[-250  167   40  121   14  309  183  260 -309   44 -295 -250   11 -319
 -519  190 -131   34   10 -179  -25  -21 -129 -241  386 -336 -305 -258
 -296  -91  126   92   30    5] : 10
[  -4  206   96  100 -109   16   -3 -171  132 -176 -235 -208 -221  -24
   31   28   30 -186    1   85  112  108 -425  -82 -202 -149 -258   75
 -207  325  243  -70 -302 -334] : 2
[  91 -295  -71   84  238  567  250  269  303  319  -37  169  -63  -27
 -249  327  272 -343 -221  182   31   41   72 -218  179  147 -220  122
  -80  176  137  131 -113   99] : 10
[ 101   16  -69   57  184  493  293  419  470  211 -125  146   51 -112
 -128  311  142 -231 -173  331   57  133 -107 -262   40   73 -249   19
    7  158  215  219  -47   15] : 8
[  66 -123 -136   93   30  411  205  236  306  260  -93  122   69    1
 -139  351   64  -25  -71  200  -85   20  -99 -210   29   87  -78   33
   57  313  224  152  -79   29] : 9
[ -80 -184 -113  197  -98  481  163  209  126  310  180  118  184    8
 -240  435  127 -110 -112   53  -27    7   11 -231 -161   44 -295  -36
  132  174  186   38   13 -116] : 2
[-195  369   92  153  177  257  -48  457  -90 -151 -420 -165   -9 -387
 -402  132  -49    0  150  -97    7    5 -106 -191  234 -257 -210 -301
 -355  -61  212  300   56 -108] : 6
[-113   71  168   85 -353  195  -38  -21  151 -187 -418 -108   74  -40
  275  -20   93  -44   26  325   35  147 -276 -248 -320   70 -100  161
   85  338  802  -84  -35   93] : 7
[-117   94  100   92 -117  188  260  -63   78 -125  -20   54    0   73
   92  141 -152 -120   33  251   47   58  243 -171 -334   10  -41  396
  289  338  311 -216  -41  164] : 2
[  78  -82  -32  -80   -6  112 -106  -94  340  -13  -97  113 -318  154
  158  -83  206 -286  -72  422   46  145  -50  -91 -356   76  -93  289
  116  244  422  -63 -125  -34] : 0
[  25 -282 -337  -81  205  569  474  -67  -17  217  533  -25  161 -100
 -209  389  -30 -245 -133  -21 -190   71   37 -302  238  233 -336  246
    7  -42  177 -131    8  -92] : 10
[-147  239   81  168   75  291  228  373 -166  -60 -241 -170    5 -230
 -456  118 -122   69   30  -89  -14   24 -161 -169  459 -326 -283 -195
 -268 -115   60  103   80    4] : 5
[ -42 -105   10  -91  -72  295 -101  -29  138   16 -137  -11 -197    3
  137  -16  295 -289 -127  265  118  162 -312 -254 -311   -8 -226  249
  -76  187  539 -116  -32 -172] : 9
[ 110  109  130  212  413  102 -126   45  221 -465 -547   -7   58  -78
  -19  230  -83 -287   86  -97  132  123   55 -180 -592  129  122  161
  244  448  528  -72  115   79] : 0
[ 104  122  -49   89  110  500  381  441  193  357  -43  148  202 -299
 -221  355  -35   24 -138  253 -139  273  129 -206  207  146 -278  -35
  346  257  363  267  -66   89] : 4
[-230  103  142  188   28  334   94  377 -222  -19 -352 -162  179 -265
 -433  208  -96  123   -1  -63  -56  -30 -141 -215  356 -294 -251 -254
 -326 -113   42  125   26   14] : 4
[-116   15   58   -5  -36  174  -85  -23  236 -196 -125   14 -144   58
  185  -15  100 -138  -34  246  121  153 -184 -149 -283  -24  -95  198
    0  225  392 -123  -42  -57] : 2
[  29 -308 -161   25  -81  604  340  273  236  492  134  214   59  -11
 -130  336  176  -33 -228  290  -49   71   36 -304  124  134 -233   74
  121  204  293   69  -42  123] : 5
[-147 -179   72  145 -307  157 -247 -176   79   34 -296    7 -168   95
  163   34  130 -120    1  232  127  110  -88 -268 -325  -91  -97  128
  -52  135  329 -105 -156  -20] : 10
[-142  -47  -13   37  -69  261 -105  267 -264  110 -590 -299  544 -263
 -385  431   93  342   29 -172 -153   71 -387 -270  294 -294 -311 -344
 -230  272  374   98  -64  -92] : 3
[ 104 -184 -100   25  107  526  301  229  236  302   49  149  109  -79
 -155  360  215 -172 -208  281  -32  143  -86 -264   89  131 -302   10
   70  239  296  114  -58   26] : 10
[ -51  -71  -40  149   58  477  210   94  218  459   -1  185  -33   55
 -157  474  113 -122 -106   74   46  -74  294 -214   37  -38 -160   95
   88   94    6    8  -43  139] : 0
[-334   25   15   94  -59  214  -13  -72  219 -206 -173 -100  148   60
   51  388 -139   75   54   53   46  235  -63 -254 -155  -84  -19  167
   25  357  312 -129    9  -14] : 10
[ -23 -209   44  -88  -17  260 -155  -44  190  -30 -129   55 -126   61
  119    9  285 -261 -112  218   90  123 -233 -208 -404   36 -254  310
   -4  215  443 -104  -59 -134] : 5
[-236  253  438  304  173    4  148 -338   38 -252 -137  -19 -356  -47
 -326  -63 -330 -349   69   93 -240 -308  185  167  542  125   93  466
  424  784  899 -212   57  404] : 6
[ -13  210  -38   -8  375 -104  117  312 -833  186 -405 -270 -101 -391
 -426   19   41 -379    6 -272   32 -280   32 -117  312 -409 -224 -163
 -217 -247   13   46  324   73] : 1
[  40 -334 -199  -11   -4  604  372  188  239  445  236  230   29  -16
  -82  338  243 -203 -230  262   21   84  138 -270   53  103 -217  165
   84  149  192   18  -97   38] : 1
[-103  139    2  153  233  503   89  314  -61  360 -161   52 -281 -213
 -290  392  152 -320  -70  159  155  108  220 -459 -169   42 -164 -116
 -137   57  381   75  343  -50] : 6
[  10 -150   40  -36   97  296  -86   -9  114  -55 -341   51 -248  -11
   72   97  318 -361  -17  156  134   68    4 -238 -575  -31 -165  275
   37  344  642 -191   93  -98] : 3
[  28 -332  -75  257   84  383  199   -8   79  -74  -34  -64  237  119
 -138  371   54 -300 -130  191  118   26  -11 -179   50   97 -106   47
 -179  267   55  -72  -96  127] : 8
[-185   26  -26   67  137  435  166  358 -191  177 -173 -152  -12 -300
 -496  139   -4 -113  -68 -122  -16  -47  -71 -190  421 -205 -323  -82
 -252 -101  139  101   25   -7] : 3
[-285   98  143  243  -31  332  107  273 -215  -47 -308 -209  196 -247
 -427  206 -197  110   22 -115  -10  -42 -143 -202  261 -272 -300 -252
 -249 -124   40   47   61   42] : 9
[ -41  -71   82   42    1  260  -58  -17  253 -243 -226    3  -68   66
  159   29  128 -171  -49  287  150  153 -276 -160 -409    4 -158  224
   39  352  494 -175  -25  -33] : 9
[-104  -36   83  132 -185  166 -143 -167  102 -202 -417  -71   24   86
  175  138   81  -81   35  290  109   80 -155 -195 -605  -71  -53  103
   63  467  568 -242 -102    9] : 8
[ 157 -278 -135   46  188  570  277  380  282  278  -12  278  211  -93
 -117  329  175 -190  -95  276  -90   49  115 -272   59  285  -49  211
  179  292  325  214    5  158] : 3
[-122   -2  159   81 -125  339  -18   93  191 -156 -269   52 -106   -4
  124  -32   23    6  -32  287   31  118 -165 -171 -371   32  -78  197
  160  315  632 -133   34   74] : 9
[  10  -12   16   -1    8  379   74   42  129   24 -234   36 -155  -30
   69   14  252 -289  -10  121   75  -61 -180 -206 -450   27 -135  363
  138  323  673 -263   41   -8] : 9
[-102  -25  132   43  -55  286  -80   33  153  -92 -301   20 -139   90
   96   97  167 -130  -23  187   54   81 -148 -219 -414  -50 -153  225
  -21  183  394 -105   18  -32] : 2
[ -18  325    4  166  342  117 -149  393 -300 -356 -385 -301  333 -321
 -567   67 -165   11  131  -93 -103   62 -180  -61  108 -183 -168 -352
 -292 -117   37  156  -34 -142] : 4
[ -61 -250  141   86  -16  557  136  280  290  568  300  433 -218  138
 -208  242  357 -215 -355  363   50  -15  146 -150  183   23 -331  177
  117   82    4  189 -108  105] : 4
[  93 -238 -135  111   74  489   59  227  319  241  -49  125  196  -40
  -97  314  162 -151 -172  215  -65   86 -136 -214  -70  236 -116   22
   70  252  304  160 -141  -17] : 8
[  82  572   62  209  462  -17  -14  517  157 -592 -274 -145  319 -350
 -378   82 -163 -172  223  -77  106   44 -254  -18  165 -110  -36 -202
 -129  219  197  290  135 -231] : 0
[-115   -5   92   32 -325  248 -115  -14  312   27 -160  124 -213   96
  208  -60  160  -62  -21  394   48   65 -269 -255 -305  -22  -70  196
   79  213  582  -41   -9  -40] : 8
[-377  469  176  286   83  165    6  389 -193 -185 -505 -323  110 -261
 -427  274 -367  151  105 -153  -28   -1    4 -168  289 -455 -297 -421
 -320 -373  -75  170  208   34] : 10
[-169  347  -11   93  188  220  143  277 -182 -118 -321 -264  -30 -293
 -529  162 -126 -124  103  -42    7  -15  -22 -192  285 -237 -234 -271
 -314  -71  173  150  116   46] : 4
[ 226 -265  -47  175  140  587  371  241  204  300  -13  166   53  -79
 -186  321  170 -143 -212  197   -4   89  -69 -198  -19   72 -246   23
   11  197   84   -3 -163  -70] : 7
[ -57  181 -190  158  -28  258  220  503  189 -172 -269  -89  209 -290
 -120  218  -57  -66   34   54  255   49  176 -189  241 -323  -53 -355
 -193   42  194  177  -14   44] : 10
[ -11 -228  -31  184   53  482  177  281  -58  273   21  135  487 -116
 -290  489  -13   71   -1 -137 -347  -30  199 -215  150  279   43  163
  235  264  280  191   13   72] : 3
[-138  306  113  209  177  340  166  386 -163  -94 -333 -200   80 -355
 -471  185 -105  -26   11  -91  -38   25 -204 -154  298 -329 -338 -271
 -220  -75  182  118   62 -100] : 7
[-170  283  -76 -284   82  420  468  734  118  135  275   68 -245 -268
 -101  -29  148 -101 -172  176   74  202 -209 -261  537 -381 -602   70
 -182 -503   81  281  351 -162] : 4
[-143   36  -47   95  -14  295 -357  250 -441 -128 -629 -250  630 -237
 -337  427  -20  278  155 -288 -120  -82   69 -381  273 -229  144 -315
 -100  158  676  109  308  185] : 6
[ -37   35   -1  -18  -17  375  118  -50  161   12  -73   60 -445   10
   99    4  173 -267  -38  188  135   84  -58 -209 -381  -44 -177  310
   54  258  520 -206   -3  -85] : 2
[  82 -255  -99   77   26  468  126  257  115  302  -18   76  307   10
 -178  449  197 -103 -208   75  -52  -18   86 -222   -2  139 -216  -10
   71  190  237  135  -68  106] : 6
[   2    8    0  -55   18  302   10  -40  214  -18 -226   10 -220  -44
  128   60  234 -273  -73  302  166  144  -38 -200 -402  -45 -208  195
   86  337  636 -200  -34  -38] : 7
[-119  -24  106  -64   34  154 -189 -106  314 -138 -241   44 -167   68
  130   81  215 -158   13  241  112  139 -203 -189 -338  -45 -127  203
  -30  319  468 -134   25 -109] : 9
[-156  131   76  129  148  399  174  411 -192   10 -304 -163   32 -318
 -460  191  -18  -36    0 -154   13    2  -67 -205  290 -288 -326 -176
 -322 -147   76  131   85  -77] : 1
[   5 -171  -14   51   87  477   81  237  297  238  -84   81  189  -46
 -174  388  192 -133 -175  113   39   77  -23 -239   40  149 -243   38
    9  229  272  152  -21   36] : 0
[   5   19   49   54    1  159   24  239  631  -35  -40  163 -504  -20
   93 -293  255 -345    2  324  237  224 -345 -105 -232   99 -241  333
  -68  205  223   12 -242 -270] : 2
[-247  140   36  189  -17  339  145  236 -233   29 -243 -222  -12 -180
 -501  177 -176  108   44 -176  -68  -84 -191 -231  493 -272 -206 -211
 -294 -130  103  109   94  102] : 6
[ -42   57  125   54  -94  314   44   86   51  -45 -414  -69  -16  -90
   26  163  135 -139    9   59   26   64 -145 -279 -433  -57 -220  212
   29  231  553 -109   31  -82] : 4
[ 126 -145 -239  -12   61  417  234   71  185  229 -115   53    9 -120
  -46  409  151 -171 -119  375  -58  180  161 -331   21   53 -129 -180
 -111  217  424   93  -57  -26] : 5
[-217  -74  135   71 -172  346  -20  -37  191   -5 -218   15 -162   67
  107   93  177 -105  -75  260   98  128 -274 -276 -391  -31 -229  208
   31  251  522 -174  -39   28] : 7
[  34 -163 -251  -38   34  476  141  151  130  301  217  115  150  -96
 -155  272   95  -99 -132  259  -22  104   20 -248    6  196 -181   10
  215  283  450   54   24   43] : 9
[-172 -118  -63  -90  -43  272 -290  -37  240 -107 -178    9  -46   35
  129  136  195 -130   15  178  130   81 -115 -269 -420   51  -55  184
  -12  390  612  -75   36  -83] : 2
[  32 -230   -3  132   93  571  352  284  259  316  -47  172   17  -26
 -220  369  147 -159 -218  192  -67   77  -28 -257  113   46 -244  121
  -14  161  131   85 -107   32] : 5
[  45 -147 -177   71  -81  403  252   65  149  227   50   79  103  -28
  -92  383   49  -45 -114  286   80  162   81 -252  -27   21 -131  -69
   72  365  228   59 -117   33] : 8
[-147  184  101  151  184  307   92  386 -120 -126 -302 -105  125 -342
 -416  152  -40  -36  106 -157   75    8  -26 -194  326 -210 -206 -122
 -135   58  265   88  205   18] : 4
[-123   68  -26   48   73  290   50  464 -261 -118 -133 -187  225 -245
 -343   32  -34  -78  -19 -228   80 -157  127 -110  408 -208  -59  -87
 -289 -221   89   97  189   44] : 10
[-346  178  135  -15   -1  365  256  399   17  176 -141 -142 -236 -266
 -437  103   33  -35  -21  -63   46  -36    0 -160  465 -293 -423  -27
 -386 -138   41  136   71  -66] : 7
[-225  -73   47   24  -62  243  232   76  176 -160 -256  -81 -184   33
   68   21   13 -159  -26  170   63  114 -186 -205 -191  -59 -220  211
  -88   38  276 -106  -14  175] : 3
